Rows with their classes
[-1.32, +0.11, +1.50, -1.08, -0.41, +0.77, +0.62, -0.06, +2.30, +1.58, +1.20, +0.20, +0.47, +0.24, -2.09, +0.29, -0.20, +0.61, +0.44, +0.06, +1.56, +0.04, +0.52, -1.67, +1.68, -1.05, -1.04, -0.42, +0.41]	<36>
[-0.59, -0.31, -1.49, +0.33, -0.09, +0.21, +0.51, -1.24, -0.64, +0.07, +0.14, -0.08, +0.23, -0.08, -0.91, +0.58, +0.73, -0.28, -0.66, -0.69, -1.75, +0.20, +0.26, -0.32, +0.96, -0.10, -0.73, +0.33, -1.03]	<37>
[+0.47, -0.11, +1.55, -0.36, +0.57, +0.06, -0.06, -0.32, +1.05, +2.27, +0.52, +0.48, +0.16, +0.09, +0.02, -0.18, -0.41, +0.54, +0.96, -0.33, +1.40, -0.41, +0.66, +0.55, +0.02, +0.08, -1.18, -0.23, +1.44]	<36>
[-0.28, -0.12, +0.38, -0.83, +0.85, -0.32, -0.46, -2.00, +1.24, +0.87, -0.45, +0.10, +0.65, -0.01, +0.01, -0.02, +0.20, +1.17, +1.01, -1.35, +2.06, +1.16, +2.78, -0.29, +0.28, +0.14, -1.88, -0.39, +0.70]	<36>
[-0.54, -0.73, +1.02, +0.11, -0.02, -0.78, +0.98, +1.06, +0.55, +1.79, +0.95, -0.07, +0.32, +0.43, +0.27, -0.31, -1.25, +1.13, +2.09, +0.79, +0.74, -0.39, -1.18, -1.14, -0.63, -0.28, +0.42, -0.63, +0.65]	<37>
[-0.58, -0.68, +2.15, +0.14, +0.48, +1.53, +1.16, +0.95, +1.50, +2.41, +0.21, +0.03, +0.36, +0.45, +0.08, +1.27, +0.26, +1.08, +0.59, +0.68, +0.84, -0.40, -1.11, -0.13, -0.10, -0.17, -0.35, -0.37, +0.38]	<36>
[-0.71, +0.96, -0.99, -0.70, -0.77, -0.70, -0.35, -1.25, +1.23, -0.47, +0.03, -0.08, +0.20, -0.01, -0.77, +0.16, -0.13, +0.65, +0.14, -0.12, +1.37, +0.00, +2.00, -0.15, +0.11, -0.35, -0.20, -0.57, -0.07]	<37>
[-0.15, -0.57, +0.62, +0.17, -0.05, -1.42, +0.23, +1.58, +0.33, +1.97, +0.97, -0.02, +0.31, +0.65, +0.42, -0.71, -0.32, +1.07, +1.32, -0.13, +0.53, -0.64, -0.09, +0.28, -0.85, -0.41, +0.75, +0.05, +0.54]	<37>
[-0.06, -0.85, +1.76, +3.86, +1.64, +1.05, +1.12, +3.01, +0.77, +3.18, +1.54, -0.23, +0.55, +0.79, -0.62, +0.88, -0.62, -1.44, -0.61, +0.96, -0.31, -1.99, -5.16, -0.08, -0.41, -0.93, +0.66, -0.36, -0.65]	<36>
[-0.52, -0.45, +0.68, +0.63, +0.95, +1.94, +0.96, -1.04, +2.01, +2.27, -0.73, +0.05, +0.13, -0.03, -0.60, +1.66, +0.74, -0.76, -0.80, -0.08, +2.01, +0.01, -1.28, -0.11, +1.62, -0.08, -2.22, -0.27, +0.19]	<37>
[-0.46, +0.10, +1.61, +0.99, -0.30, +0.71, +1.19, +7.01, +1.30, +2.15, +1.16, -0.48, +0.13, -0.82, -1.19, +0.27, -0.13, +0.02, +0.03, -0.64, +2.67, -1.21, -1.39, +1.04, +0.20, -1.16, -0.15, -0.62, -0.77]	<36>
[-1.16, -1.37, +2.24, +0.80, +0.28, +0.81, +1.63, +2.07, +0.46, +3.46, +1.28, -0.42, +0.01, +0.90, -0.07, +0.51, -0.17, +0.71, +1.38, +0.41, +0.82, -0.94, -2.79, +0.06, -0.61, -0.62, +0.60, -1.10, +0.81]	<37>
[-0.29, +0.79, +0.63, -0.18, -0.19, +0.51, +0.16, -0.92, +1.44, +1.87, +0.33, +0.68, +0.35, -0.04, -1.57, +0.80, +0.16, -0.21, -0.29, -1.73, +1.67, -0.41, +0.23, +0.85, +0.38, -0.70, -1.04, -0.30, -1.05]	<37>
[-0.72, +0.22, +0.52, +0.44, +0.51, +0.31, +0.40, -0.29, +1.49, +1.95, +0.82, +0.54, +0.39, +0.36, -1.14, +0.12, -0.47, +0.45, +1.30, -1.09, +1.30, -0.27, +0.05, +0.54, +0.45, +0.10, -0.45, -0.66, +0.19]	<36>
[-0.47, -0.37, -0.56, +0.45, -0.27, +0.03, +1.07, +0.50, -0.33, +1.67, +1.29, -0.28, +0.28, +0.26, -0.22, +0.72, -0.19, -0.23, +0.16, -0.18, +0.57, -0.02, +1.19, -0.21, -0.06, -0.76, +0.81, -0.31, +0.65]	<37>
[-0.15, -0.49, +0.68, +0.99, +0.26, +0.54, +1.17, +2.03, +1.33, +3.00, +1.20, -0.14, +0.15, +0.64, -0.51, +0.80, -0.91, -0.11, +0.31, +0.07, +0.63, -1.79, -2.44, +0.57, -0.10, -0.76, -0.01, -0.14, -1.52]	<36>
[+0.11, -0.65, +1.26, +1.49, +1.26, +0.97, +0.82, +1.34, +1.22, +3.22, +1.20, -0.30, +0.77, +0.52, -0.51, +0.80, +0.03, -0.22, +0.03, -0.23, +1.06, -1.23, -2.34, +0.30, +0.23, -1.51, +0.26, -0.17, -0.66]	<36>
[-1.53, -0.26, -0.17, -1.15, -0.61, -0.41, +0.08, -3.06, +1.34, +0.51, -0.69, +0.26, +0.78, +0.29, +0.09, +0.09, -0.17, +1.28, +0.97, -1.87, +2.27, +1.03, +4.19, +1.44, +0.57, -0.26, -1.99, -0.15, +0.84]	<36>
[+0.89, -1.34, +3.35, +1.26, +1.33, +1.83, +1.20, +2.31, +0.70, +1.04, -0.71, -0.29, -0.26, +0.33, +0.42, -0.15, -0.25, -0.57, +0.19, +1.63, -0.41, -1.02, -4.68, +0.00, -0.54, -0.05, -0.57, -1.03, +0.09]	<36>
[-0.72, +0.25, +2.59, -0.12, +0.41, +2.54, +1.10, -0.63, +1.22, +2.59, +0.31, +0.11, +0.21, +0.46, -0.97, +0.80, -0.10, -0.82, -0.19, -0.95, +2.22, -0.20, -0.94, +0.57, +0.98, -0.73, -1.66, -0.26, -0.02]	<37>
[-0.73, +0.20, +0.98, -0.47, -0.83, +0.06, +0.19, -2.15, +1.53, +1.09, -0.60, +0.81, +0.92, +0.29, -0.31, +0.20, -0.18, +1.47, +1.09, -1.39, +2.65, +1.18, +4.15, +0.28, +0.65, -0.28, -2.38, -0.03, +1.41]	<36>
[-0.42, -0.59, +1.34, +0.32, +1.03, +1.33, +1.43, +1.24, +0.40, +2.58, +1.21, +0.04, +0.09, +0.65, -0.37, +0.21, -0.31, +0.22, +0.24, -0.08, +1.48, +0.20, -2.29, -1.20, -0.01, -0.34, -0.35, -0.27, +0.67]	<37>
